Each row has a name. After each piece below comes the name of the row it's from, unless a question asks for something else. Each question is about the rows just above it. Places in a row count from 1.

<134>: [148  69 126 181 117 109 157  98 148]
<77>: [142 165 171 149 155 139 157 151 162]
<35>: [149 171 142 157 155 161 165 139 151]
<25>: [148  68 143 138 178 162  95 100 153]
<7>: [148  70 127 182 114 112 155  98 150]
Put [150  98 155 112 114 182 127  70 148] back in order: which row is it?
<7>
[112] is at row and place
<7>, 6
Where in the named rows is [138]?
<25>, 4
Which row holds these entries in another order? [139 142 149 151 155 157 161 165 171]
<35>
Where in the named rows is [150]?
<7>, 9

<62>: [ 93 130 152 146  98 146 104 110 124 113 134 149 149 105 127 108 167 149]
<110>: [145 147 123 125 142 125 150 158 151  89 140 126 119 142 146  98 112 117]
<189>: [ 93 130 113 142 101 124 104  97  98 110 116 149 133 149 146 152 146 134]
<94>: [ 99 147 114 118 122 118 151  98 130 100  99 143 140 157 139 137  96 162]
<148>: [ 96 118 157 137  98 139  98 100 114 140 122 151 143  99 118 130 162 147]
<150>: [ 93 130 152 146  98 146 104 110 124 113 134 149 149 116 137 101 142 133]
<134>: [ 96 118 157 137  98 139  98 100 114 140 122 123 143  99 118 130 162 147]
<35>: [130  83 123 155 132 165 121 117  98 128  66  89 142 122  97 128 127 137]
Which row holds these entries in another order? [ 93  98 101 104 110 113 116 124 130 133 134 137 142 146 146 149 149 152]
<150>
Put [133 142 101 137 116 149 149 134 113 124 110 104 146  98 146 152 130  93] back in order: which row is it?
<150>
[ 96 118 157 137  98 139  98 100 114 140 122 151 143  99 118 130 162 147]
<148>
[83] is at row and place
<35>, 2
Which row holds these entries in another order? [ 96  98  98  99 100 114 118 118 122 130 137 139 140 143 147 151 157 162]
<148>

<32>: [133  97 133 132  97 114 123 135 139 119 104 118 140 115 145 123 131 129
 128 129 105 130 105 132 132 133 132 139 119 131 131 129 123 121 114 123
 137 104 105 132 101 104 101 127 130 119 131 110 126 137 139 134 128 134]
<94>: [104 131 135 132 137 123 119 139 145 105 139 131 129 130  97 114 130 132
 131  97 105 128 140 127 134 123 123 121 139 118 133 129 100 126 115 133
 130 132 131 134 132 105 119 114 129 110 123 104 132 101 104 128 119 137]
<134>: [112 131 142 136 138 115 123 144 159 110 141 121 131 128 120 114 128 128
 135 110 116 126 150 126 135 122 120 117 148 119 131 133 115 132 108 128
 133 134 137 140 131 113 118 126 130 126 113 110 124 120 119 131 123 137]
Put [ 97  97 100 101 104 104 104 105 105 105 110 114 114 115 118 119 119 119
 121 123 123 123 123 126 127 128 128 129 129 129 130 130 130 131 131 131
 131 132 132 132 132 132 133 133 134 134 135 137 137 139 139 139 140 145] back in order: which row is it?
<94>
Put [110 120 120 108 115 119 116 126 140 113 131 110 150 135 114 134 128 112
 126 126 141 137 119 148 131 126 110 117 128 135 121 136 133 142 131 120
 128 159 131 118 124 122 144 130 113 133 138 115 128 131 123 137 123 132] back in order: which row is it?
<134>
Put [ 97  97 101 101 104 104 104 105 105 105 110 114 114 115 118 119 119 119
 121 123 123 123 123 126 127 128 128 129 129 129 130 130 131 131 131 131
 132 132 132 132 132 133 133 133 134 134 135 137 137 139 139 139 140 145] back in order: which row is it?
<32>
Row and place of [122] in the named rows:
<134>, 26
[133  97 133 132  97 114 123 135 139 119 104 118 140 115 145 123 131 129
 128 129 105 130 105 132 132 133 132 139 119 131 131 129 123 121 114 123
 137 104 105 132 101 104 101 127 130 119 131 110 126 137 139 134 128 134]
<32>
Where in the named rows is [112]?
<134>, 1

<35>: [ 96  82 135 178 128 154 153  85]
<77>: [135  82  95 128 153  97  85 178]
<148>: [160 146  96  98 135 169 130 163]
Put [ 82  85  95  97 128 135 153 178] back in order: which row is it?
<77>
Put [153 135  95  85 178  97  82 128] back in order: which row is it?
<77>
[154] is at row and place
<35>, 6

<32>: [130  77  90 126 106 112 148 125  91 123 110 107 144 151 134 150 142 112
 140 114 133  95 133 132 163 152 136 163 113 111 122 136 157 139 130 122
 117 112 152 119 145 121 152 108 119 119 111 149 142 115 107 143 127 117
 120 141 117]
<25>: [120 132 136 112 140 134  91 156 114 141 142 107 152  90 157 110 144 117
 123 149 126 111 133 130 145 114 108 163  95 112 152 130 144 119 145 119
 120 163  77 150 115 125 142 119 105 122 133 139 122 127 143 136 112 132
 151 107 152]
<148>: [120 132 136 112 140 134  91 148 114 141 142 107 152  90 157 110 144 117
 123 149 126 111 133 130 145 114 108 163  95 112 152 130 111 119 121 119
 106 163  77 150 115 125 142 119 117 122 133 139 122 127 143 136 112 117
 151 107 152]
<134>: [118 139 117 128 140 140 119 154  98 150 130 124 152 100 119 111 165 110
 184  92 143 104 145  98 147 113 127 111 124 134 114 108 159 103 119 149
 117 127 142 141 163 125 155 106 175  82 184 107 115 115 137 106 154  86
 167  78 181]
<110>: [148 123 103 121 121 150 108 148 119 158 118 124 156 118 146 125 130 120
 150 103 129 118 168 111 148 133 125 121 146 109 156  92 166 128 153  82
 139 119 121 121 106 126 157 119 109 140 118 105 155 118 156 116 146 105
 118 117 152]
<35>: [132 135 123 146  86 159 105 161  91 153  73 171 139  87 137 125 135 107
 150 125 118 150  96 154 129 132 131  97 143 118 146 123 114 135 140 125
 108 164  86 170 131  99 133 139 123 104 116 115 125 129 175 100 136 111
 146 114 178]
<7>: [118 139 117 128 140 140 119 154  98 150 130 124 152 100 119 111 165 110
 184  92 143 104 145  98 147 113 127 111 124 134 114 108 159 165 101 138
 119 165 108 127 110 124 130 127 126 104 125 129 145 125 155 105 125  93
 132 157  95]
Put [117 141 120 117 127 143 107 115 142 149 111 119 119 108 152 121 145 119
 152 112 117 122 130 139 157 136 122 111 113 163 136 152 163 132 133  95
 133 114 140 112 142 150 134 151 144 107 110 123  91 125 148 112 106 126
  90  77 130] back in order: which row is it?
<32>
Put [107 136 163 114 136 123 119 132 133 119 107 120 152 151 140 152 134 144
 130 152 122 111 117 142 148 119 143 114 117 125 163 130 150 157 127  90
 117 142 115 106 108 126 111  91  95 145 112 133 112 110 139 141 112  77
 121 122 149] back in order: which row is it?
<148>
[130  77  90 126 106 112 148 125  91 123 110 107 144 151 134 150 142 112
 140 114 133  95 133 132 163 152 136 163 113 111 122 136 157 139 130 122
 117 112 152 119 145 121 152 108 119 119 111 149 142 115 107 143 127 117
 120 141 117] is in which row?
<32>

<150>: [132 143 123 108]
<110>: [119 138 128 141]
<7>: [ 77 116 136  96]
<77>: [123 118 119 164]
<35>: [123 144 132 108]
<25>: [135 140 116 161]
<94>: [127 142 119 154]
<32>: [123 123 124 104]
Row and place of [96] in the named rows:
<7>, 4
Put [108 123 132 144] back in order: which row is it?
<35>
Which row holds these entries in another order? [108 123 132 143]
<150>
[77] is at row and place
<7>, 1
Row and place of [142] in the named rows:
<94>, 2

<77>: [159  92 142 118 115 165]
<150>: [118 159 142  93 165 115]
<35>: [125  94 147 152 112 145]
<32>: [122 107 125 129 102 133]
<110>: [ 85 125 124  94 112 172]
Which row holds these entries in another order? [ 92 115 118 142 159 165]
<77>
Where in the named rows is [124]?
<110>, 3
Row and place of [93] in the named rows:
<150>, 4
Which row holds these entries in another order? [115 165  93 142 159 118]
<150>

<25>: [127 117 151 124 126 120 140 126 127 104 125 150 121 121 117 101 139 113
 122 124 146 123 147 117 115 111 128 120 130 131]
<110>: [123  97 108 103 122 125 116 116  87 130 129 160 133 102 116 121 154 124
 105 147 101 141 152 116 111 132 109 122 109 112]
<148>: [116 113 126 121 123 117 120 128 120 124 127 139 127 104 117 117 140 126
 131 147 125 124 150 130 101 122 111 121 151 146]
<62>: [147 139 130 146 124 130 104 120 121 140 113 127 121 117 128 122 126 126
 101 117 127 116 151 117 125 123 124 150 111 120]
<77>: [134 156 116 136 138 137 143 136 120 144 124 124 128 122 135 143 129 129
 142 120 139 132 105 134 157 130 141 120 135 148]
<35>: [136 122 120 146 142 117 144 143 167 123 114 131 138  89 103 139 122 118
 154 164 141 115 125 118 122 148 109 109 132 145]
Put [146 116 113 126 121 123 117 120 128 120 124 127 139 127 104 117 117 140
 126 131 147 125 124 150 130 101 122 111 121 151] back in order: which row is it?
<148>
Which row holds these entries in another order? [101 104 111 113 116 117 117 117 120 120 121 121 122 123 124 124 125 126
 126 127 127 128 130 131 139 140 146 147 150 151]
<148>

<150>: [123 124 122 117 122 120 136 111 126 121 112 131 128 144 118 115]
<189>: [127 130 135 119 132 139 100 121 144 120 126 133 118 122 126 126]
<110>: [126 127 135 121 129 127 116 120 129 122 114 140 126 127 122 120]
<7>: [119 111 139 115 140 141 139 121 141 132  82 133 149 134 168 112]
<148>: [124 125 127 119 123 119 126 122 144 132 111 136 129 152 114 122]
<25>: [121 126 132 138 130 125 133 118 128 138 119 134 133 138 125 133]
<62>: [142 119 132 110 150 136 103 158 122 110 117 135 142 105 133 120]
<35>: [119 118 135 134 144 122 139 126 130 126 127 126 120 100 132 121]
<32>: [129 135 118 122 136 128 118 117 105  99 136 129 120 114 113 128]
<134>: [131 127 102 105 112 113 131 108 131 115 136 137 109 154  84 102]
<94>: [139 121 115 118 138 129 101 116 114 115 151 120 111 122  85 115]
[100 118 119 120 121 122 126 126 126 127 130 132 133 135 139 144] is which row reordered?
<189>
Where in the named rows is [150]?
<62>, 5
[ 85 101 111 114 115 115 115 116 118 120 121 122 129 138 139 151] is which row reordered?
<94>
Which row holds [124 125 127 119 123 119 126 122 144 132 111 136 129 152 114 122]?
<148>
[127 130 135 119 132 139 100 121 144 120 126 133 118 122 126 126] is in which row?
<189>

<35>: [128 107 105 119 137 145 106 149 102 185 140 117]
<32>: [117 115 152 115 122 128 129 116 148 128 129 135]
<7>: [125 115 139 102 109 129 133 114 138 121 128 142]
<134>: [123 133 102 141 149 149 110 133 101 161 145 102]
<25>: [ 86  95 129  94 138 167  90  96 119 184 164  81]
<94>: [138 131 149 127 115 111 148 130 150 102 114 160]
<110>: [ 86  95 184  94 138 167  90  96 119 184 164  98]
<62>: [102 105 185 108 128 137 117 106 149 145 140 119]
Which row holds these entries in another order? [102 109 114 115 121 125 128 129 133 138 139 142]
<7>
Row and place of [109] in the named rows:
<7>, 5
Put [102 105 106 108 117 119 128 137 140 145 149 185] back in order: which row is it?
<62>
[ 86  95 129  94 138 167  90  96 119 184 164  81]
<25>
Which row holds these entries in another order? [115 139 102 109 129 133 114 138 121 128 142 125]
<7>

<148>: [114 105 151 179 162 143 137 121 104 157 152 137 158 148 137 129 157 114
 137 131 117 101 144 149 140 170 156 136 106 117 159 148 107 148 109 122
 150 119 115 125  80  96  98 166 160 119  79 119 153 107 125 147 130 125
 105 111 115 106 106 155 127]
<94>: [ 96  88 130 159 167 154 126 164 129 131 115 127 124 148 130 112 127 140
 129 121 130 139 152 158 120 170 129 138 106 141 140 124 121 115 123 151
 150 119 144 140  96 117  98 159 130 130 112 100 135 110 129 120 124 125
 114 101  85  94 129 119 118]
<32>: [148 101 130 130 138 130 119 150 136 141 108 121 124 124 130 129 144 129
 120 111 112 111 129 134 140 107 163 147 179 124 151 188 131 144 109 134
 126 161 150 135 118 121 128 135 124 136 125 142 144 115 120 151 174 133
 135 168 166 178 103 133 153]
<134>: [114 105 151 179 157 143 137 121 104 157 152 137 158 148 137 129 157 119
 137 131 115 106 144 149 143 170 156 136 106 117 156 148 107 148 109 122
 150 119 115 120  85  96  98 166 160 119  79 119 153 107 125 147 130 128
 105 111 115 118 106 166 127]
Where do [ 96  88 130 159 167 154 126 164 129 131 115 127 124 148 130 112 127 140
 129 121 130 139 152 158 120 170 129 138 106 141 140 124 121 115 123 151
 150 119 144 140  96 117  98 159 130 130 112 100 135 110 129 120 124 125
 114 101  85  94 129 119 118] appear?
<94>
[114 105 151 179 157 143 137 121 104 157 152 137 158 148 137 129 157 119
 137 131 115 106 144 149 143 170 156 136 106 117 156 148 107 148 109 122
 150 119 115 120  85  96  98 166 160 119  79 119 153 107 125 147 130 128
 105 111 115 118 106 166 127]
<134>

